Here is a tiny trained network, its code and every weight. The questions are about switching its units off for an input and a class, where a switched-off unit gives its printed mean instead of its output.

import numpy as np


def w(rows, s, z=0):
    codes = np.array(rows[::2]) - 128.0
    scale = np.full(codes.shape[1], s)
    scale[-1] = z or s
    return codes * scale


def norm(h):
    return h / np.sqrt((h * h).mean(-1, keepdims=True) + 1e-5)


def f(y):
    return y / 2 * (1 + np.tanh(0.7978845608 * (y + 0.044715 * y**3)))


def log_softmax(a):
    a = a - a.max(-1, keepdims=True)
    return a - np.log(np.exp(a).sum(-1, keepdims=True))


def net(x, mask):
    res = np.array(x, float).reshape(1, 5) / 4 @ E
    u = 0
    for l in range(3):
        y = f(norm(res) @ A[l][:, :-1].T + A[l][:, -1])
        res = res + np.where(mask[u : u + 9], y, B[l][:, -1]) @ B[l][:, :-1]
        u += 9
    return log_softmax(norm(res)[-1] @ U[:, :-1].T + U[:, -1])


A, B = {}, {}
E = w([
[149,119,97,115,166,192,205,135,94],'x0',
[168,224,171,169,199,107,115,111,142],'x1',
[160,114,1,85,213,97,228,127,127],'x2',
[174,8,56,207,79,152,197,195,174],'x3',
[210,98,87,156,103,80,111,73,207],'x4',
],0.00066)
A[0] = w([
[99,55,155,202,21,88,123,130,147,46],'L0N0',
[103,57,175,161,21,146,107,158,179,95],'L0N1',
[102,130,121,106,133,194,158,199,55,97],'L0N2',
[185,133,139,147,94,140,64,102,173,87],'L0N3',
[104,148,190,134,155,138,71,106,127,1],'L0N4',
[142,60,161,194,26,165,87,160,190,112],'L0N5',
[129,254,178,125,98,114,59,112,112,18],'L0N6',
[104,152,169,188,164,133,154,133,137,224],'L0N7',
[223,125,111,172,182,84,169,147,157,67],'L0N8',
],0.002,0.0007)
B[0] = w([
[185,100,160,6,119,26,152,225,119,197],'L0N0',
[172,180,91,7,61,30,144,205,140,227],'L0N1',
[60,74,87,239,182,176,158,117,49,155],'L0N2',
[103,106,74,101,171,248,178,166,98,151],'L0N3',
[130,161,152,63,133,180,201,58,209,131],'L0N4',
[109,96,127,82,16,96,169,237,138,255],'L0N5',
[69,164,255,65,140,127,185,5,197,208],'L0N6',
[121,72,70,80,69,134,106,102,65,188],'L0N7',
[228,161,23,156,147,162,178,98,186,160],'L0N8',
],0.0012,0.00087)
A[1] = w([
[201,138,146,147,45,175,95,236,175,122],'L1N0',
[160,4,38,131,109,120,248,210,110,174],'L1N1',
[121,206,231,131,138,94,86,135,146,79],'L1N2',
[190,124,48,155,167,166,179,177,152,64],'L1N3',
[52,103,209,75,71,141,50,148,88,2],'L1N4',
[83,102,190,120,83,152,57,146,62,61],'L1N5',
[30,161,122,71,142,29,36,126,102,172],'L1N6',
[126,193,146,129,203,111,75,72,86,120],'L1N7',
[115,191,206,96,110,158,109,87,166,46],'L1N8',
],0.0019,0.00052)
B[1] = w([
[110,107,92,104,66,93,250,110,118,166],'L1N0',
[103,164,201,70,141,115,80,96,174,248],'L1N1',
[71,97,131,67,143,113,104,73,175,159],'L1N2',
[150,205,153,201,155,84,118,53,154,156],'L1N3',
[167,168,75,143,206,114,181,85,150,159],'L1N4',
[205,139,101,144,157,113,203,158,162,141],'L1N5',
[146,157,124,176,128,162,75,192,165,162],'L1N6',
[106,98,141,148,71,74,129,152,179,154],'L1N7',
[68,172,178,144,146,113,198,81,180,154],'L1N8',
],0.002,0.0019)
A[2] = w([
[72,160,139,148,161,183,116,116,32,47],'L2N0',
[137,95,42,61,159,149,36,131,137,247],'L2N1',
[67,95,250,40,132,124,104,188,100,25],'L2N2',
[74,106,135,177,173,207,152,205,36,29],'L2N3',
[140,202,110,155,227,177,110,50,99,3],'L2N4',
[150,103,127,160,27,97,78,179,181,96],'L2N5',
[64,185,192,94,127,152,120,57,185,97],'L2N6',
[76,114,121,161,171,192,168,167,10,1],'L2N7',
[216,173,64,211,139,76,126,71,185,64],'L2N8',
],0.0022,0.00043)
B[2] = w([
[187,75,109,75,91,90,97,153,104,126],'L2N0',
[102,113,200,251,84,206,139,98,70,155],'L2N1',
[185,111,51,184,159,146,141,71,204,193],'L2N2',
[191,155,111,48,201,53,42,78,114,118],'L2N3',
[146,85,81,113,56,116,160,196,202,195],'L2N4',
[100,99,64,61,117,50,47,208,70,184],'L2N5',
[75,137,180,180,171,36,99,97,136,247],'L2N6',
[168,117,166,79,149,82,81,65,68,117],'L2N7',
[167,166,108,111,240,221,185,195,105,190],'L2N8',
],0.0021,0.0013)
U = w([
[95,64,129,183,68,202,126,58,70,82],'0',
[196,87,124,24,211,55,45,51,17,154],'1',
[69,140,117,195,130,157,54,169,96,56],'2',
[129,72,71,41,3,43,146,249,153,196],'3',
[221,183,50,182,223,219,225,181,166,162],'4',
[17,211,235,154,186,51,107,22,242,197],'5',
[131,163,185,104,86,131,192,97,118,3],'6',
],0.0065,0.0037)

Each question gives the input, the list of numbers given to net, and the class t.
The units are the neurons (one row each of A and B). Each row of codes is followed by its name. A weight is (code - 128) times the scale printed after its matrix; where a second scale follows, it is the last column's (A, B and U).
mask holds one flag per neuron, layer by layer. A switched-off neuron (its flag False) gives its mean, the last column of its row in B, instead of its output. The means were averaged over made-up inputs and are rounded, as every weight is.
A unit's drop is (log p(t) with every unit on - log p(t) with that unit switched off) / (log p(t) with every unit on - log p(t) with every unit switched off).
The circuit of an input: a set's keep is (log p(t) with only the set's units on - log p(t) with every unit switched off) / (log p(t) with every unit on - log p(t) with every unit switched off). Starting from the 12 units with the biggest drops (on a tie, the unit counted first), units are removed one at a time, each time the one whose removal leaves the highest keep (on an exact tie, the one counted first), for as long as the keep stays at least 0.8.
units of the circuit, in order: the units of the circuit, biggest drop first
k most important neurons: the k neurons with the biggest drops, biggest first
top k neurons in layer l: the k neurons of layer l with the biggest drops, biggest first
drop when u is switched off: that unit's drop, to one decimal
input [-3,-2,0,3,-6], class 1: units of the circuit, in order -> L0N2; L2N3
input [2,3,-8,1,3], class 3: units of the circuit, in order -> L0N5; L2N5
input [1,7,-4,5,7], class 3: units of the circuit, in order -> L0N5; L2N5
input [-7,-1,2,0,-3], class 2: units of the circuit, in order -> L1N6; L1N1
input [5,3,4,-5,-3], class 1: 2 most important neurons -> L1N1; L2N0
input [2,5,-2,3,7], class 4: units of the circuit, in order -> L2N8
input [0,2,-5,2,-2], class 3: top 4 neurons in layer 0 -> L0N5; L0N1; L0N0; L0N7
input [-7,3,-7,0,8], class 3: top 3 neurons in layer 1 -> L1N1; L1N3; L1N0
input [1,-6,-3,-4,5], class 3: 2 most important neurons -> L1N1; L0N1
input [-4,-3,2,3,-6], class 1: 2 most important neurons -> L0N2; L2N3
input [-6,-4,7,-4,7], class 2: 3 most important neurons -> L1N4; L1N5; L2N1
input [-4,-6,2,-5,8], class 2: top 3 neurons in layer 1 -> L1N1; L1N6; L1N0
input [-7,6,7,1,-5], class 4: 2 most important neurons -> L1N1; L2N8
input [2,2,8,-6,-4], class 1: most important neuron -> L1N1
input [-1,8,4,0,1], class 4: drop when L2N8 is switched off -> 0.3
input [-6,0,8,2,7], class 4: drop when L2N8 is switched off -> 0.3
input [-6,-8,8,-6,3], class 2: drop when L1N6 is switched off -> 0.2
